Below are the code and all the weights of a small trained network. Each question names an input and a class and asks about switching units off, where a switched-off unit gives its printed mean instead of its output.

import numpy as np


def w(rows, s, z=0):
    codes = np.array(rows[::2]) - 128.0
    scale = np.full(codes.shape[1], s)
    scale[-1] = z or s
    return codes * scale


def f(y):
    return np.maximum(y, 0)


def log_softmax(a):
    a = a - a.max(-1, keepdims=True)
    return a - np.log(np.exp(a).sum(-1, keepdims=True))


def net(x, mask):
    res = np.array(x, float).reshape(1, 2) / 4 @ E
    y = f(res @ A[0][:, :-1].T + A[0][:, -1])
    res = res + np.where(mask, y, B[0][:, -1]) @ B[0][:, :-1]
    return log_softmax(res[-1] @ U[:, :-1].T + U[:, -1])


A, B = {}, {}
E = w([
[77,65,190,200,101],'x0',
[112,17,96,125,247],'x1',
],0.012)
A[0] = w([
[104,160,112,130,103,189],'n1',
[96,81,115,231,96,141],'n2',
[93,78,140,111,149,122],'n3',
[49,99,205,183,113,106],'n4',
[143,16,130,124,163,61],'n5',
[130,149,169,169,68,78],'n6',
[137,174,169,149,90,184],'n7',
[92,164,91,151,86,65],'n8',
[149,165,213,128,100,83],'n9',
[69,113,91,163,179,110],'n10',
[107,115,111,124,133,174],'n11',
[196,62,150,100,87,254],'n12',
[205,190,32,65,178,103],'n13',
[38,79,246,151,97,84],'n14',
],0.013,0.0086)
B[0] = w([
[63,79,76,156,159,182],'n1',
[202,147,147,107,12,198],'n2',
[101,149,122,142,152,182],'n3',
[231,196,143,116,66,202],'n4',
[90,254,175,122,170,216],'n5',
[40,168,159,88,162,180],'n6',
[92,136,73,173,140,210],'n7',
[87,237,233,127,160,154],'n8',
[36,172,187,147,179,176],'n9',
[65,180,141,183,199,187],'n10',
[47,119,87,220,132,165],'n11',
[117,12,30,246,30,205],'n12',
[184,121,172,28,80,250],'n13',
[201,153,173,65,98,209],'n14',
],0.0086,0.014)
U = w([
[196,155,183,76,131,59],'0',
[9,190,176,164,231,39],'1',
[100,46,63,235,124,254],'2',
],0.014,0.0055)

Each question gives the input, the list of numbers given to net, and the class t.
The units are the neurons (one row each of A and B). Each row of codes is followed by its name. A weight is (code - 128) times the scale printed after its matrix; where a second scale follows, it is the last column's (A, B and U).
mask holds one flag per neuron, in row order. A switched-off neuron (its flag False) gives its mean, the last column of its row in B, instead of its output. The means were averaged over made-up inputs and are rounded, as every weight is.
A unit's drop is (log p(t) with every unit on - log p(t) with that unit switched off) / (log p(t) with every unit on - log p(t) with every unit switched off).
The circuit of an input: a set's keep is (log p(t) with only the set's units on - log p(t) with every unit switched off) / (log p(t) with every unit on - log p(t) with every unit switched off). Starting from the 12 units with the biggest drops (on a tie, the unit counted first), units are removed one at a time, each time the one whose removal leaves the highest keep (on an exact tie, the one counted first), for as long as the keep stays at least 0.8.
units of the circuit, in order: the units of the circuit, biggest drop first
k most important neurons: the k neurons with the biggest drops, biggest first
drop when u is switched off: that unit's drop, to one decimal
input [3,-5], class 1: units of the circuit, in order : (n13)
input [2,-2], class 2: units of the circuit, in order : (n13, n5)
input [5,-3], class 0: 2 most important neurons : (n14, n4)
input [0,-3], class 2: 2 most important neurons : (n5, n10)
input [-3,-4], class 1: 3 most important neurons : (n2, n4, n14)
input [8,7], class 0: 3 most important neurons : (n2, n4, n14)
input [-1,-3], class 2: 2 most important neurons : (n5, n10)
input [5,-8], class 1: 2 most important neurons : (n9, n6)
input [3,-1], class 2: 2 most important neurons : (n13, n5)
input [5,4], class 0: drop when n4 is switched off : 0.2
input [8,6], class 0: drop when n4 is switched off : 0.2
input [6,-1], class 0: drop when n14 is switched off : 0.2
